Below are the code and all the weights of a small trained network. Each question names an input and a class and asks about switching units off, where a switched-off unit gives its printed mean instead of its output.

import numpy as np


def w(rows, s, z=0):
    codes = np.array(rows[::2]) - 128.0
    scale = np.full(codes.shape[1], s)
    scale[-1] = z or s
    return codes * scale


def f(y):
    return np.maximum(y, 0)


def log_softmax(a):
    a = a - a.max(-1, keepdims=True)
    return a - np.log(np.exp(a).sum(-1, keepdims=True))


def net(x, mask):
    res = np.array(x, float).reshape(1, 4) / 4 @ E
    y = f(res @ A[0][:, :-1].T + A[0][:, -1])
    res = res + np.where(mask, y, B[0][:, -1]) @ B[0][:, :-1]
    return log_softmax(res[-1] @ U[:, :-1].T + U[:, -1])


A, B = {}, {}
E = w([
[114,235,118,239],'x0',
[132,47,183,224],'x1',
[2,197,81,159],'x2',
[176,182,229,225],'x3',
],0.0071)
A[0] = w([
[100,102,110,67,178],'N0',
[204,88,156,172,160],'N1',
[28,90,160,131,163],'N2',
[186,99,72,78,149],'N3',
[204,131,124,163,145],'N4',
[162,215,219,138,195],'N5',
[203,2,151,175,253],'N6',
[244,70,175,209,155],'N7',
[134,135,46,38,210],'N8',
[235,89,79,112,109],'N9',
],0.0088,0.006)
B[0] = w([
[188,177,1,149,196],'N0',
[54,103,151,102,191],'N1',
[213,106,73,189,179],'N2',
[99,144,83,117,185],'N3',
[98,86,228,86,167],'N4',
[25,100,104,116,210],'N5',
[23,80,63,158,254],'N6',
[24,98,174,35,221],'N7',
[161,212,28,189,234],'N8',
[97,172,77,143,172],'N9',
],0.0069,0.0093)
U = w([
[111,75,57,213,243],'0',
[192,207,69,46,183],'1',
[255,99,219,129,5],'2',
[191,108,101,93,10],'3',
[43,15,136,24,101],'4',
[42,188,74,205,191],'5',
[216,144,181,89,1],'6',
[159,200,185,100,94],'7',
],0.0074,0.0045)

Each question gives the input, the list of numbers given to net, and the class t.
The units are the neurons (one row each of A and B). Each row of codes is followed by its name. A weight is (code - 128) times the scale printed after its matrix; where a second scale follows, it is the last column's (A, B and U).
mask holds one flag per neuron, in row order. A switched-off neuron (its flag False) gives its mean, the last column of its row in B, instead of its output. The means were averaged over made-up inputs and are rounded, as every weight is.
A unit's drop is (log p(t) with every unit on - log p(t) with that unit switched off) / (log p(t) with every unit on - log p(t) with every unit switched off).
The circuit of an input: a set's keep is (log p(t) with only the set's units on - log p(t) with every unit switched off) / (log p(t) with every unit on - log p(t) with every unit switched off). Starting from all 10 units, units are removed one at a time, each time the one whose removal leaves the highest keep (on an exact tie, the one counted first), for as long as the keep stays at least 0.8.
circuit, biggest first: the units of the circuit, biggest drop first
unit that matters most: the unit with the biggest drop
top k neurons: the k neurons with the biggest drops, biggest first
drop of u: that unit's drop, to one decimal
input [-5,-6,6,-4], class 1: circuit, biggest first -> (N6; N0)
input [-4,4,4,-7], class 0: circuit, biggest first -> (N2; N7)
input [2,3,-7,-8], class 5: unit that matters most -> N9
input [-3,-8,8,5], class 1: top 2 neurons -> (N6; N1)
input [-5,-5,8,0], class 1: circuit, biggest first -> (N6; N5; N0)
input [-4,1,-5,-3], class 5: top 2 neurons -> (N9; N8)
input [-1,4,3,5], class 4: circuit, biggest first -> (N8; N7; N0)
input [6,2,0,8], class 4: top 2 neurons -> (N7; N8)
input [3,8,0,1], class 4: top 2 neurons -> (N7; N8)
input [-6,-3,4,-5], class 1: drop of N6 -> 0.2
input [-8,-8,3,3], class 1: drop of N6 -> 0.2
input [-7,-7,-7,2], class 5: drop of N8 -> 0.3
